Below are the code and all the weights of a small trained network. Each question names an input and a class and asks about switching units off, where a switched-off unit gives its printed mean instead of its output.

import numpy as np


def w(rows, s, z=0):
    codes = np.array(rows[::2]) - 128.0
    scale = np.full(codes.shape[1], s)
    scale[-1] = z or s
    return codes * scale


def norm(h):
    return h / np.sqrt((h * h).mean(-1, keepdims=True) + 1e-5)


def f(y):
    return y / 2 * (1 + np.tanh(0.7978845608 * (y + 0.044715 * y**3)))


def log_softmax(a):
    a = a - a.max(-1, keepdims=True)
    return a - np.log(np.exp(a).sum(-1, keepdims=True))


def net(x, mask):
    res = np.array(x, float).reshape(1, 8) / 4 @ E
    u = 0
    for l in range(2):
        y = f(norm(res) @ A[l][:, :-1].T + A[l][:, -1])
        res = res + np.where(mask[u : u + 14], y, B[l][:, -1]) @ B[l][:, :-1]
        u += 14
    return log_softmax(norm(res)[-1] @ U[:, :-1].T + U[:, -1])


A, B = {}, {}
E = w([
[78,210,50,136,169,160,40,55,254,36],'x0',
[142,11,116,110,171,225,76,54,69,112],'x1',
[126,104,182,125,51,148,109,171,132,39],'x2',
[90,123,214,161,139,129,187,58,161,130],'x3',
[98,62,74,125,115,39,171,96,111,63],'x4',
[198,177,128,183,26,90,88,27,80,152],'x5',
[127,166,78,127,99,221,216,119,88,105],'x6',
[126,126,126,130,129,128,129,129,130,131],'x7',
],0.0016)
A[0] = w([
[138,106,171,111,35,136,95,162,139,25,5],'L0N1',
[122,68,83,112,107,24,173,74,123,85,73],'L0N2',
[168,159,182,185,149,208,86,163,165,178,57],'L0N3',
[127,192,57,173,118,199,211,122,60,77,37],'L0N4',
[199,131,4,137,111,134,62,224,92,128,73],'L0N5',
[134,144,40,119,211,85,157,63,129,243,71],'L0N6',
[126,191,88,100,149,131,79,56,191,57,37],'L0N7',
[98,213,112,154,72,52,160,185,185,161,46],'L0N8',
[133,54,61,187,163,50,187,113,141,52,89],'L0N9',
[119,95,176,168,178,30,14,137,130,138,38],'L0N10',
[173,172,198,124,146,189,91,153,153,178,66],'L0N11',
[162,166,120,162,35,94,82,29,81,154,17],'L0N12',
[117,26,111,151,136,197,62,67,109,151,33],'L0N13',
[134,129,220,170,152,148,213,35,177,119,60],'L0N14',
],0.0042,0.0018)
B[0] = w([
[128,165,221,191,118,211,108,124,133,116,167],'L0N1',
[113,210,103,95,79,187,105,145,64,185,208],'L0N2',
[87,197,72,87,85,173,126,135,72,147,194],'L0N3',
[170,88,138,71,66,138,120,86,219,171,248],'L0N4',
[17,81,228,89,124,15,118,74,136,98,233],'L0N5',
[132,135,249,176,61,208,98,168,134,44,227],'L0N6',
[115,77,106,208,113,93,136,121,70,200,252],'L0N7',
[179,111,115,99,189,155,179,23,53,43,222],'L0N8',
[89,222,103,85,127,198,108,147,88,171,215],'L0N9',
[154,97,115,72,37,177,194,83,209,142,189],'L0N10',
[87,193,76,99,90,167,136,123,65,152,194],'L0N11',
[110,128,155,72,251,162,126,185,171,180,237],'L0N12',
[180,163,111,111,170,106,216,64,87,35,247],'L0N13',
[56,51,173,64,115,3,55,130,126,80,204],'L0N14',
],0.0066,0.0012)
A[1] = w([
[124,88,121,129,144,143,108,148,109,141,108],'L1N1',
[198,92,91,83,45,156,153,117,255,149,33],'L1N2',
[170,132,103,135,119,122,119,143,139,125,7],'L1N3',
[176,144,202,221,116,179,85,177,168,70,41],'L1N4',
[234,143,82,128,162,108,144,104,114,45,72],'L1N5',
[105,124,85,116,185,146,157,232,201,92,97],'L1N6',
[102,160,160,153,111,85,117,173,169,155,99],'L1N7',
[156,243,135,166,122,50,202,152,184,112,64],'L1N8',
[133,138,131,127,96,122,85,171,173,172,97],'L1N9',
[124,111,103,108,132,137,127,143,138,105,118],'L1N10',
[171,131,132,123,253,119,116,185,203,170,84],'L1N11',
[140,130,170,80,122,130,156,153,107,125,100],'L1N12',
[204,59,108,226,90,71,146,191,71,224,68],'L1N13',
[143,137,45,227,138,110,76,129,199,115,65],'L1N14',
],0.0064,0.0019)
B[1] = w([
[146,189,120,140,108,114,134,59,148,94,133],'L1N1',
[128,98,129,119,98,140,180,118,172,162,206],'L1N2',
[6,141,165,105,132,176,100,13,124,130,72],'L1N3',
[131,131,163,175,114,160,101,138,136,110,172],'L1N4',
[146,113,118,117,167,144,142,112,107,97,177],'L1N5',
[164,146,152,113,152,122,101,116,142,167,160],'L1N6',
[143,111,121,111,135,122,132,96,112,93,122],'L1N7',
[138,95,126,105,136,169,126,78,92,97,101],'L1N8',
[133,136,119,127,151,137,154,102,98,98,126],'L1N9',
[123,148,174,145,116,122,147,80,90,151,133],'L1N10',
[154,149,142,131,155,116,110,128,142,158,139],'L1N11',
[110,130,93,165,142,136,105,95,155,128,251],'L1N12',
[107,105,72,194,135,109,116,118,124,148,167],'L1N13',
[120,109,93,173,128,121,135,131,122,145,156],'L1N14',
],0.013,0.0025)
U = w([
[175,88,93,96,198,161,186,73,55,28,197],'0',
[102,89,28,248,120,82,112,132,112,175,213],'1',
[141,84,134,77,54,164,215,108,221,190,158],'2',
[82,245,73,64,82,176,102,185,59,167,113],'3',
[139,137,230,198,95,189,71,166,150,67,85],'4',
[191,173,173,100,225,91,83,129,173,199,75],'5',
[60,82,180,71,101,2,94,138,127,75,1],'6',
],0.0069,0.00097)

Each question gives the input, the list of numbers given to net, and the class t.
The units are the neurons (one row each of A and B). Each row of codes is followed by its name. A weight is (code - 128) times the scale printed after its matrix; where a second scale follows, it is the last column's (A, B and U).
mask holds one flag per neuron, layer by layer. A switched-off neuron (its flag False) gives its mean, the last column of its row in B, instead of its output. The means were averaged over made-up inputs and are rounded, as every weight is.
A unit's drop is (log p(t) with every unit on - log p(t) with that unit switched off) / (log p(t) with every unit on - log p(t) with every unit switched off).
The circuit of an input: a set's keep is (log p(t) with only the set's units on - log p(t) with every unit switched off) / (log p(t) with every unit on - log p(t) with every unit switched off). Starting from the 12 units with the biggest drops (on a tie, the unit counted first), units are removed one at a time, each time the one whose removal leaves the highest keep (on an exact tie, the one counted first), for as long as the keep stays at least 0.8.
circuit, biggest first: the units of the circuit, biggest drop first
most important unit: the unit with the biggest drop
k most important neurons: the k neurons with the biggest drops, biggest first
top k neurons in layer l: the k neurons of layer l with the biggest drops, biggest first
input [-5,-8,8,-7,-5,-8,-5,1], class 0: circuit, biggest first -> (L1N7)
input [-8,6,3,-1,-8,0,8,4], class 1: top 2 neurons in layer 1 -> (L1N13; L1N12)
input [0,3,-5,1,-5,7,-1,1], class 5: 3 most important neurons -> (L0N12; L1N11; L0N1)
input [-6,-6,-8,-3,-8,0,-4,-7], class 3: circuit, biggest first -> (L0N11; L0N3)
input [-6,0,0,-5,7,-2,-8,-8], class 2: 2 most important neurons -> (L0N10; L0N7)
input [-8,6,3,-1,6,-5,3,3], class 1: circuit, biggest first -> (L0N8; L1N13)
input [4,6,6,1,-7,3,7,-8], class 2: 2 most important neurons -> (L0N4; L0N8)
input [4,6,-1,4,0,-7,2,-5], class 5: top 2 neurons in layer 1 -> (L1N6; L1N11)
input [8,7,4,0,-2,-1,-2,-3], class 1: 3 most important neurons -> (L0N7; L0N8; L1N14)
input [-4,-3,-8,4,-6,-7,-4,-3], class 4: 3 most important neurons -> (L0N6; L0N12; L1N4)
input [-8,5,3,-1,1,1,-1,8], class 1: 2 most important neurons -> (L1N13; L0N8)
input [6,2,4,7,-3,-4,2,-4], class 6: 2 most important neurons -> (L0N14; L1N12)
input [8,2,6,3,8,-5,0,3], class 1: 2 most important neurons -> (L0N7; L1N14)
input [1,8,-5,-4,3,-3,-7,0], class 0: circuit, biggest first -> (L0N13)
input [0,8,-6,2,0,-2,-6,3], class 0: top 2 neurons in layer 0 -> (L0N13; L0N4)
input [6,8,-3,-8,-5,0,-8,4], class 0: top 2 neurons in layer 0 -> (L0N13; L0N4)
input [7,1,5,3,6,4,-6,2], class 1: 2 most important neurons -> (L0N7; L0N4)
input [5,5,6,-6,8,2,3,-5], class 3: circuit, biggest first -> (L0N9; L0N2)
input [7,7,-3,-8,-8,-6,-1,4], class 3: top 2 neurons in layer 1 -> (L1N12; L1N13)
input [5,-1,4,-5,-2,-3,5,2], class 1: top 3 neurons in layer 0 -> (L0N7; L0N10; L0N14)
input [6,-1,4,0,7,1,1,4], class 3: top 3 neurons in layer 0 -> (L0N9; L0N2; L0N1)
input [-1,4,-6,-3,7,3,-4,-8], class 3: most important unit -> L0N2
input [-4,0,-2,-8,5,-1,7,6], class 6: 2 most important neurons -> (L0N5; L0N10)
input [-6,2,-7,-4,1,4,8,2], class 2: 3 most important neurons -> (L0N4; L1N2; L0N7)
input [-1,-7,-6,1,-5,1,7,3], class 0: 2 most important neurons -> (L0N8; L1N5)
input [-4,7,-2,6,-3,4,4,-3], class 0: 3 most important neurons -> (L0N13; L0N5; L1N5)
input [3,-1,3,2,-1,-5,-6,3], class 2: most important unit -> L0N10
